Here is a tiny trained network, its code and every weight. The questions are about switching its units off for an input and a target symbol, where a switched-off unit gives its printed mean instead of its output.

import numpy as np


def w(rows, s, z=0):
    codes = np.array(rows[::2]) - 128.0
    scale = np.full(codes.shape[1], s)
    scale[-1] = z or s
    return codes * scale


def f(y):
    return y / 2 * (1 + np.tanh(0.7978845608 * (y + 0.044715 * y**3)))


def softmax(a):
    e = np.exp(a - a.max(-1, keepdims=True))
    return e / e.sum(-1, keepdims=True)


def log_softmax(a):
    a = a - a.max(-1, keepdims=True)
    return a - np.log(np.exp(a).sum(-1, keepdims=True))


def net(x, mask):
    ids = ['αβγεζηθλμξπστφψω'.index(c) for c in x.split()]
    T = len(ids)
    res = E[ids] + P[:T]
    u = 0
    for l in range(2):
        r = res
        for j in range(3):
            rows = slice(2 * j, 2 * j + 2)
            q, k, v = (r @ M[l][rows].T for M in (Q, K, V))
            z = softmax(np.where(np.tri(T) > 0, q @ k.T / 2**0.5, -1e9)) @ v
            o = O[l][rows]
            res = res + np.where(mask[u + j], z, o[:, -1]) @ o[:, :-1]
        u += 3
        y = f(res @ A[l][:, :-1].T + A[l][:, -1])
        res = res + np.where(mask[u : u + 12], y, B[l][:, -1]) @ B[l][:, :-1]
        u += 12
    return log_softmax(res[-1] @ U[:, :-1].T + U[:, -1])


Q, K, V, O, A, B = {}, {}, {}, {}, {}, {}
E = w([
[119,143,86,70,100,194,70,128,138,134,134],'α',
[158,147,132,12,113,152,132,189,127,87,87],'β',
[120,160,171,155,207,152,65,110,195,129,152],'γ',
[45,119,121,168,149,174,9,207,179,94,63],'ε',
[132,189,136,72,112,129,49,155,88,62,106],'ζ',
[100,72,120,86,161,116,120,128,141,220,166],'η',
[230,75,122,129,82,112,209,164,184,133,166],'θ',
[126,102,160,121,85,203,61,175,129,171,126],'λ',
[164,167,65,102,119,106,32,135,99,132,174],'μ',
[191,122,99,68,145,157,178,203,46,130,75],'ξ',
[70,186,81,67,125,197,145,114,110,167,165],'π',
[117,155,80,150,148,149,92,105,65,123,131],'σ',
[76,111,73,77,248,88,137,134,156,48,41],'τ',
[64,138,183,86,110,223,124,137,127,144,92],'φ',
[86,50,76,63,99,145,141,119,120,141,82],'ψ',
[159,74,91,56,123,64,65,138,182,66,98],'ω',
],0.015)
P = w([
[124,35,203,117,222,254,96,85,57,139,218],'0',
[121,92,161,91,181,189,112,113,97,122,202],'1',
[115,110,145,94,159,149,107,124,137,123,176],'2',
[108,121,138,90,152,124,108,139,163,127,170],'3',
[110,140,136,93,149,102,103,138,173,134,149],'4',
[111,138,127,110,133,99,103,137,188,127,143],'5',
[114,143,126,115,136,87,92,141,213,137,137],'6',
],0.0078)
Q[0] = w([
[186,167,55,104,2,95,127,122,178,215,218],'L0H0',
[156,149,105,178,43,115,131,62,148,202,200],'L0H0',
[64,55,67,95,102,108,206,80,149,182,21],'L0H1',
[164,75,111,48,199,88,67,131,150,46,124],'L0H1',
[121,192,94,75,139,216,194,232,113,112,55],'L0H2',
[179,208,221,247,79,65,241,135,87,124,91],'L0H2',
],0.0076)
K[0] = w([
[189,95,143,182,53,116,189,141,145,131,137],'L0H0',
[178,141,193,123,61,118,167,78,81,140,174],'L0H0',
[89,39,67,65,116,140,179,136,141,140,90],'L0H1',
[210,65,164,88,138,75,64,121,155,53,127],'L0H1',
[97,167,133,80,121,170,201,175,61,78,32],'L0H2',
[216,114,197,113,2,128,169,142,77,179,157],'L0H2',
],0.0089)
V[0] = w([
[136,144,176,196,73,95,176,170,151,66,164],'L0H0',
[155,118,138,127,55,50,162,54,139,155,112],'L0H0',
[102,164,109,191,124,250,145,102,99,149,162],'L0H1',
[253,87,102,147,173,94,76,165,217,88,88],'L0H1',
[231,132,195,108,8,122,133,122,92,149,227],'L0H2',
[106,127,72,116,75,67,82,15,119,137,94],'L0H2',
],0.0055)
O[0] = w([
[178,156,184,103,120,107,148,121,121,138,72,37],'L0H0',
[108,96,146,83,129,70,170,65,110,133,87,52],'L0H0',
[129,139,121,102,117,45,101,95,151,169,79,41],'L0H1',
[105,139,187,175,82,205,137,154,116,88,220,214],'L0H1',
[62,102,174,43,115,25,3,87,130,143,174,2],'L0H2',
[112,34,93,198,141,146,116,82,140,139,160,115],'L0H2',
],0.006,0.0066)
A[0] = w([
[54,195,99,227,192,116,63,147,168,134,143,94],'L0N0',
[109,56,188,233,165,6,139,2,31,166,116,2],'L0N1',
[172,114,200,125,79,62,175,134,103,158,155,64],'L0N2',
[126,100,93,137,193,109,199,122,143,106,127,88],'L0N3',
[153,145,128,156,66,148,104,116,179,241,135,182],'L0N4',
[185,64,98,136,109,112,37,101,129,116,164,123],'L0N5',
[248,111,121,101,108,107,199,123,135,90,57,145],'L0N6',
[171,84,163,165,105,134,119,177,136,154,65,143],'L0N7',
[110,184,214,126,89,89,62,92,170,182,191,75],'L0N8',
[174,82,150,181,176,137,194,105,167,179,160,135],'L0N9',
[94,138,50,126,107,123,163,91,104,238,50,84],'L0N10',
[72,137,137,136,78,187,143,83,81,109,189,135],'L0N11',
],0.0074,0.0057)
B[0] = w([
[186,152,163,82,94,125,105,61,169,151,179,207],'L0N0',
[164,109,169,9,99,117,109,254,174,136,98,121],'L0N1',
[169,205,169,110,193,119,86,125,190,125,149,123],'L0N2',
[172,169,171,145,67,115,76,154,137,149,132,175],'L0N3',
[133,136,193,39,121,157,133,173,58,89,149,174],'L0N4',
[144,107,162,153,148,143,149,162,114,116,191,251],'L0N5',
[122,217,141,106,143,111,114,127,109,139,164,195],'L0N6',
[131,141,112,133,114,145,151,92,128,152,156,156],'L0N7',
[167,146,86,103,66,108,173,158,175,114,84,136],'L0N8',
[173,169,156,131,146,138,164,164,118,146,155,182],'L0N9',
[166,146,146,111,136,73,91,191,187,53,122,165],'L0N10',
[109,131,137,139,251,144,145,165,70,143,146,254],'L0N11',
],0.0092,0.0031)
Q[1] = w([
[207,107,144,125,88,82,139,129,123,145,134],'L1H0',
[166,87,88,177,102,94,130,110,102,119,139],'L1H0',
[119,113,130,130,173,169,97,88,133,135,110],'L1H1',
[127,112,169,202,76,4,148,33,115,200,22],'L1H1',
[141,113,118,164,133,114,119,139,171,95,101],'L1H2',
[122,152,127,86,93,135,129,152,86,129,165],'L1H2',
],0.013)
K[1] = w([
[209,101,174,51,128,64,108,114,77,198,195],'L1H0',
[161,59,92,64,123,83,72,187,58,140,166],'L1H0',
[111,134,120,160,178,163,153,28,112,107,81],'L1H1',
[76,31,84,80,228,109,74,130,1,146,121],'L1H1',
[160,49,53,170,121,130,113,198,115,92,139],'L1H2',
[162,245,146,140,51,131,203,80,161,130,141],'L1H2',
],0.0081)
V[1] = w([
[193,157,164,48,142,126,174,65,130,153,38],'L1H0',
[181,114,134,110,66,208,83,96,161,163,89],'L1H0',
[58,140,121,181,118,247,13,70,218,220,92],'L1H1',
[247,101,252,91,149,140,195,55,164,221,169],'L1H1',
[99,103,68,182,94,162,156,181,182,30,120],'L1H2',
[26,182,95,87,103,75,53,198,16,225,148],'L1H2',
],0.0045)
O[1] = w([
[108,145,137,159,194,188,175,175,135,95,157,3],'L1H0',
[106,118,108,178,88,149,119,120,72,104,143,135],'L1H0',
[14,167,112,170,90,115,66,194,126,194,161,109],'L1H1',
[130,140,152,136,73,111,255,109,136,66,207,230],'L1H1',
[147,143,100,87,88,77,96,139,155,146,55,190],'L1H2',
[139,90,175,82,129,197,103,87,67,213,137,57],'L1H2',
],0.0068,0.0051)
A[1] = w([
[180,134,100,84,58,8,91,131,207,131,79,138],'L1N0',
[134,90,165,97,129,76,170,88,162,97,143,88],'L1N1',
[157,176,182,172,114,122,142,117,172,131,176,144],'L1N2',
[126,113,192,137,131,202,138,158,86,162,154,105],'L1N3',
[85,62,191,134,122,171,106,105,188,154,133,113],'L1N4',
[74,205,92,97,164,115,117,152,120,234,127,93],'L1N5',
[125,143,98,103,117,123,180,78,45,193,75,126],'L1N6',
[95,99,137,84,174,92,139,104,153,208,121,115],'L1N7',
[172,132,147,67,173,138,172,115,85,92,127,111],'L1N8',
[55,113,52,193,125,73,191,41,121,149,115,36],'L1N9',
[119,158,254,203,171,86,70,40,116,149,32,2],'L1N10',
[108,72,116,153,94,127,225,167,149,145,124,147],'L1N11',
],0.0088,0.0076)
B[1] = w([
[112,134,131,190,117,57,131,101,188,97,114,149],'L1N0',
[116,175,123,173,103,155,114,151,106,137,104,196],'L1N1',
[87,88,89,102,140,122,104,123,89,123,107,255],'L1N2',
[135,186,109,137,111,64,154,133,124,153,129,196],'L1N3',
[121,114,155,121,173,98,201,175,74,105,113,166],'L1N4',
[103,127,179,138,119,157,148,117,174,125,122,163],'L1N5',
[136,112,186,195,115,159,123,154,168,183,120,128],'L1N6',
[138,167,89,109,143,139,183,84,149,158,121,139],'L1N7',
[124,84,147,155,105,159,115,99,155,144,111,231],'L1N8',
[130,141,167,87,163,137,159,177,181,69,160,124],'L1N9',
[253,22,47,17,39,169,157,160,228,164,197,126],'L1N10',
[123,157,127,112,147,127,77,89,109,122,141,216],'L1N11',
],0.012,0.0068)
U = w([
[114,113,133,123,171,254,150,160,42,143,180,254],'α',
[138,101,114,16,19,118,103,139,159,92,68,250],'β',
[54,167,88,73,124,11,158,74,137,50,142,114],'γ',
[85,140,129,223,65,99,127,148,166,156,124,100],'ε',
[121,190,182,114,158,101,41,96,61,89,57,60],'ζ',
[153,127,129,155,146,86,204,109,145,156,160,71],'η',
[138,116,164,166,69,144,182,47,90,87,110,115],'θ',
[155,133,157,96,59,79,175,171,87,135,97,67],'λ',
[200,115,98,101,72,108,104,94,129,171,185,26],'μ',
[174,100,153,184,74,150,142,132,131,179,106,71],'ξ',
[131,130,156,77,147,158,143,88,206,139,152,13],'π',
[130,148,139,244,181,110,120,55,104,161,143,82],'σ',
[231,197,67,158,161,140,173,148,130,119,102,94],'τ',
[72,140,187,154,169,106,188,132,109,97,77,31],'φ',
[75,50,34,122,99,107,153,97,71,171,43,125],'ψ',
[145,49,218,160,169,100,153,176,178,88,150,77],'ω',
],0.0062,0.005)

Each question gives the input, a string of symbols that net reads in full, and the target symbol t.
The units are the heads (2 rows each of Q, K, V and O) and the neurons (one row each of A and B). Each row of codes is followed by its name. A weight is (code - 128) times the scale printed after its matrix; where a second scale follows, it is the last column's (O, A, B and U).
mask holds one flag per unit, layer by layer, with each layer's heads first. A switched-off unit (its flag False) gives its mean, the last column of its rows in O or B, instead of its output. The means were averaged over made-up inputs and are rounded, as every weight is.
A unit's drop is (log p(t) with every unit on - log p(t) with that unit switched off) / (log p(t) with every unit on - log p(t) with every unit switched off).
The circuit of an input: a set's keep is (log p(t) with only the set's units on - log p(t) with every unit switched off) / (log p(t) with every unit on - log p(t) with every unit switched off). Starting from the 12 units with the biggest drops (on a tie, the unit counted first), units are removed one at a time, each time the one whose removal leaves the highest keep (on an exact tie, the one counted first), for as long as the keep stays at least 0.8.
circuit, biggest first: the units of the circuit, biggest drop first
most important unit: the unit with the biggest drop
k most important neurons: the k neurons with the biggest drops, biggest first
k most important neurons of layer l: the k neurons of layer l with the biggest drops, biggest first
which heads matter: for each layer, one digit per head in row order, 1 if its drop is at least 0.15 and else 0, layers parted by /
input ε ξ ψ ξ β, target ε: most important unit -> L1H1
input τ ε α π π θ, target α: circuit, biggest first -> L1N2, L0N4, L0N9
input ω ε γ π ω, target γ: which heads matter -> 000 / 011
input μ ψ ε π ψ μ ζ, target ε: which heads matter -> 000 / 010
input ω ζ ζ ω ζ ε μ, target ε: which heads matter -> 000 / 011
input μ η σ ψ γ β, target γ: which heads matter -> 000 / 010
input ω φ ω ω τ π π, target τ: 2 most important neurons -> L0N10, L0N9
input θ ω ω, target θ: 2 most important neurons -> L1N1, L1N8
input ξ μ ω θ ζ ω π, target θ: which heads matter -> 100 / 010
input ω τ μ, target τ: circuit, biggest first -> L0H2, L1H2
input ζ ω ψ ξ τ, target α: which heads matter -> 011 / 000
input ω π ψ θ ω ψ η, target θ: which heads matter -> 100 / 010
input λ ω α π, target π: 2 most important neurons -> L1N5, L1N7
input ω ψ γ π, target γ: most important unit -> L0N0
input ω ω λ ω β θ, target α: 4 most important neurons -> L1N2, L0N6, L1N1, L0N2
input γ π λ ζ, target γ: 2 most important neurons of layer 0 -> L0N0, L0N9
input ζ ω ζ ε ω, target ε: circuit, biggest first -> L1H1, L0N0, L1N0
input ω θ ψ σ, target θ: circuit, biggest first -> L1H1, L0N9
input ω τ λ ξ ζ ω ψ, target τ: 2 most important neurons of layer 1 -> L1N2, L1N8
input η α μ, target μ: most important unit -> L0H2
input π μ ψ ω μ ψ γ, target γ: circuit, biggest first -> L0N0, L1N2, L1H1
input ω ψ ψ, target ψ: which heads matter -> 011 / 010
input ψ α γ λ λ μ, target γ: circuit, biggest first -> L0N0, L1H1, L1N8, L1N2
input θ π μ, target θ: circuit, biggest first -> L1H1, L1N8, L0N9
input ψ ψ ω ω ω, target ω: which heads matter -> 011 / 010
input ε ω π η ω ξ ξ, target ε: 2 most important neurons -> L0N0, L1N5
input ψ θ ω λ ω ω ω, target θ: most important unit -> L1H1
input ψ θ ω β, target θ: circuit, biggest first -> L1H1, L1N8, L0N9
input ω γ π σ ω ω ω, target γ: circuit, biggest first -> L1H2, L1N0
input ζ π ψ ω ψ ω γ, target γ: 2 most important neurons -> L1N2, L0N0
